[[ 21.8 -36.2  -0.1   7.4  -1.6]
 [ -4.2 -23.7  45.3  -0.5  21.8]
 [-43.0  64.5 -13.3 -61.3  22.0]] Answer: -23.7

[[  8.1 -11.9  -8.5  -2.9   0.1 -63.3]
 [ 17.1   5.0  -1.4   9.6  19.5  -2.4]] Answer: 5.0

[[-62.2  27.6  -9.0 -58.0]
 [-17.0  39.0  16.1 -18.9]] Answer: 39.0

[[ 50.6 -10.2 -23.1 -73.2  38.1 -15.7]
 [ 35.4 -23.0 -70.9 -23.1  39.6 -10.3]] Answer: -23.0

[[  6.9 -24.4  -5.4  52.3 -25.7  14.7]
 [  3.2  38.6 -39.1 -63.5  31.4   7.0]] Answer: 38.6

[[ 42.2 -26.9 -21.5 -64.5  24.0 -62.0]
 [ 51.9 -28.7 -25.7 -78.9  29.5 -70.1]
 [ 14.4  -3.0 -10.3   3.2  -1.4  -3.7]] Answer: -28.7

[[-10.7   3.1 -16.1  -1.2]
 [-54.5  15.7 -70.3  -5.8]
 [-36.7  14.3 -48.7  -2.9]] Answer: 15.7
---
[-25.1  45.3 -71.4 -21.2  -6.9  -9.4] yields -9.4
[ 24.3  14.2   9.6 -15.5  -8.5  28.7  66.1] yields 66.1
[-16.7 -37.8 -15.6   9.6  55.8] yields 55.8
[-22.3 -61.1  41.8  -6.3] yields -6.3
[ 13.4 -68.9 -44.7  -1.7   5.6 -13.9] yields -13.9
[-49.3  58.0   0.1 -10.7  15.7  13.4] yields 13.4
[-45.4 -12.8  59.2  12.1  -1.6  20.0  -9.2] yields -9.2
[ 56.6  63.6  46.6 -55.7  76.0] yields 76.0
[  2.6 -70.2  13.8  25.7] yields 25.7
[-20.3 -62.5   7.6 -18.9 -13.1] yields -13.1
---
[[4226 7064 6678 8934 1948 4158 3602]
 [6242 6103 9062 6559 6708 9253 7898]
 [8828 7049 8040 6997 7212 8864 7284]] ans = 6678

[38 21 93 70] ans = 93

[[2784 6206 9402 8535 6915 2846]
 [2827 6180 9299 8429 6871 2879]
 [2937 6110 9075 8288 6757 3007]] ans = 9402

[[5 3 7 0 6]
 [1 3 5 5 8]
 [9 8 8 6 4]] ans = 7

[[187  47 173  60  57 178]
 [182  50 170  59  57 176]
 [ 62 203  78 192 192  77]] ans = 173

[82 84 12 82] ans = 12

[33 75 28 24 20] ans = 28

[6 1 3 5 4 8] ans = 3

[-822  505  568  602] ans = 568
---
[[ -2.9 -72.8 -34.8 -13.2  78.2  64.0]
 [-15.8  41.0 -30.2  -0.3 -40.1 -45.7]]: -34.8

[[  6.5   4.0  50.0   0.5 -11.7]
 [ 43.7  43.1 -14.2  36.4  78.1]]: 50.0

[[-46.8  37.1 -57.2 -29.4]
 [ 50.8 -45.5  37.4  43.9]]: -57.2

[[ -6.3  36.2 -49.9  35.8]
 [ -8.1  39.7 -78.7  36.2]]: -49.9

[[ 49.7  -2.5 -33.0 -19.2 -19.1 -33.2]
 [ 68.0  -3.5 -45.2 -26.3 -26.1 -45.4]]: -33.0

[[ 41.2  46.4  36.1  61.8 -60.2 -24.9]
 [ 38.9 -30.2  43.5  44.4  35.1  37.3]]: 36.1
---
[  9.457  16.788   3.237  -6.402 -13.628   6.630   0.112] ans = 16.788, 9.457

[-0.07  0.00 -0.14  0.17  0.03  0.04] ans = 0.17, 0.04

[[-0.9  0.6 -0.4 -0.3 -0.5]
 [-2.0  1.7 -0.6 -0.1 -0.5]
 [ 0.1 -0.6 -0.4 -0.7 -0.6]] ans = 1.7, 0.6

[ 12.875   9.428 -12.226  -2.762 -16.479  11.181] ans = 12.875, 11.181

[-0.01  0.06  0.14  0.18 -0.01 -0.13  0.01] ans = 0.18, 0.14

[ 0.164 -0.101 -0.065 -0.139 -0.011 -0.108  0.161] ans = 0.164, 0.161

[  6.1   3.9  12.3 -13.9] ans = 12.3, 6.1
---
[[ 77.0  48.4  78.9 -10.4]
 [-26.0 -11.0  13.9 -36.1]] Out: 48.4

[[-33.1 -34.0 -33.8  71.0 -43.8 -29.9 -35.5]
 [-30.3 -29.7 -29.8  14.3 -35.5   6.6 -31.2]] Out: -34.0

[[ 10.1   7.6  23.4 -58.6  78.7 -46.5  57.8]
 [  1.9  14.0  17.7  -1.5 -35.5 -78.9  -1.0]] Out: 7.6

[[ 22.8 -69.7 -12.9 -11.1]
 [ 52.4 -32.2 -43.5 -72.3]] Out: -69.7

[[-29.7 -29.6 -11.8 -41.1 -63.4 -39.7]
 [ 26.0  14.3  -0.9   2.1  22.2  42.1]] Out: -29.6

[[ 59.9  26.5 -28.0   8.1  41.5 -47.8 -53.7]
 [ 41.8  57.3 -53.0  -2.7  69.2 -68.4 -23.9]] Out: 26.5
